[[103 103 105 106 150 153 153]
 [151 153 104 101 156 152 156]
 [104 101 151 153 101 103 103]
 [151 150 146 150 104 103 104]
 [103 106 152 101 150 111 154]]
->
[[103 106 152 101 150 111 154]
 [104 101 151 153 101 103 103]
 [151 150 146 150 104 103 104]
 [103 103 105 106 150 153 153]
 [151 153 104 101 156 152 156]]

[[130 149 134 136 155 132]
 [131 110 131 130 127  98]
 [126 136 120 151 117 116]
 [142 132 121 126 116 127]
 [139 114  99 141 107 115]]
->
[[130 149 134 136 155 132]
 [131 110 131 130 127  98]
 [142 132 121 126 116 127]
 [126 136 120 151 117 116]
 [139 114  99 141 107 115]]

[[146 113 146 138]
 [123 134 122 135]
 [141 149 141 130]
 [110 139 109 123]
 [135 151 136 130]]
->
[[146 113 146 138]
 [141 149 141 130]
 [135 151 136 130]
 [123 134 122 135]
 [110 139 109 123]]

[[130 131 136 136 120 125]
 [130 129 107 107 150 126]
 [144 127 138 138 117 110]]
->
[[144 127 138 138 117 110]
 [130 131 136 136 120 125]
 [130 129 107 107 150 126]]

[[115 101 122]
 [133 112 131]
 [108 102 124]
 [133 105 141]
 [117 122 111]
 [126 135 125]]
->
[[133 105 141]
 [133 112 131]
 [126 135 125]
 [108 102 124]
 [115 101 122]
 [117 122 111]]

[[114 138 122 128 128 136 155]
 [128 132 145 121 120 113 135]
 [122 133 128 139 122 141 108]]
->
[[128 132 145 121 120 113 135]
 [122 133 128 139 122 141 108]
 [114 138 122 128 128 136 155]]
---
[[123 120 118 144 118 144 123 144]
 [120 120 128 143 128 144 120 134]
 [143 120 144 144 144 144 143 119]
 [128 144 127 118 127 117 128 136]
 [115 116 138 148 138 149 115 125]
 [141 125 151 138 151 139 141 112]
 [123 142 139 120 139 120 123 124]
 [151 139 139 124 139 123 151 123]
 [118 149 118 113 118 112 118 144]
 [140 137 134 125 134 125 140 128]]
->
[[123 118 118 123]
 [120 128 128 120]
 [143 144 144 143]
 [128 127 127 128]
 [115 138 138 115]
 [141 151 151 141]
 [123 139 139 123]
 [151 139 139 151]
 [118 118 118 118]
 [140 134 134 140]]

[[121 125 119 120 135 129 140 131 122 139 134 133 106 126]
 [139 133 109 120 120 107 122 110 123 149 138 147 124 141]
 [139 128 109 121 120 107 121 110 127 149 139 146 122 143]
 [123 137 136 142 147 123 129 126 120 122 116 125 106 130]]
->
[[121 119 135 140 122 134 106]
 [139 109 120 122 123 138 124]
 [139 109 120 121 127 139 122]
 [123 136 147 129 120 116 106]]

[[101 126 128 157 127 127  99 124 132 136]
 [132 128 123 126 151 105 127 108 127 118]
 [127 130 135 127 104 152 132 149 127 136]
 [154 124 124 100 123 134 156 137 130 126]
 [127 126 131 127 104 151 132 149 131 138]]
->
[[101 128 127  99 132]
 [132 123 151 127 127]
 [127 135 104 132 127]
 [154 124 123 156 130]
 [127 131 104 132 131]]

[[122 121 136 144 111]
 [112 111 144 144 109]
 [117 120 147 115 139]
 [151 152 116 121 139]
 [153 153 149 135 121]
 [106 110 147 113 140]
 [111 112 140 130 123]
 [153 153 146 136 120]]
->
[[122 136 111]
 [112 144 109]
 [117 147 139]
 [151 116 139]
 [153 149 121]
 [106 147 140]
 [111 140 123]
 [153 146 120]]

[[121 155 114 113 117 144 121 113 120 144]
 [146 123 153 141 149 120 146 141 146 120]
 [111 130 107 138 110 153 111 138 111 154]
 [110 134 103 134 107 154 110 134 110 154]
 [110 118 136 148 135 154 110 148 110 154]
 [125 133 120 134 122 140 125 134 125 140]]
->
[[121 114 117 121 120]
 [146 153 149 146 146]
 [111 107 110 111 111]
 [110 103 107 110 110]
 [110 136 135 110 110]
 [125 120 122 125 125]]

[[144 140 121 124 142]
 [131 141 145 143 139]
 [105 124 144 145 121]
 [110 119 144 140 116]
 [142 145 145 140 142]
 [111 121 117 127 122]
 [146 121 120 112 123]
 [122 148 138 147 146]
 [128 143 121 133 144]
 [113 134 112 130 136]
 [123 139 104 124 143]]
->
[[144 121 142]
 [131 145 139]
 [105 144 121]
 [110 144 116]
 [142 145 142]
 [111 117 122]
 [146 120 123]
 [122 138 146]
 [128 121 144]
 [113 112 136]
 [123 104 143]]
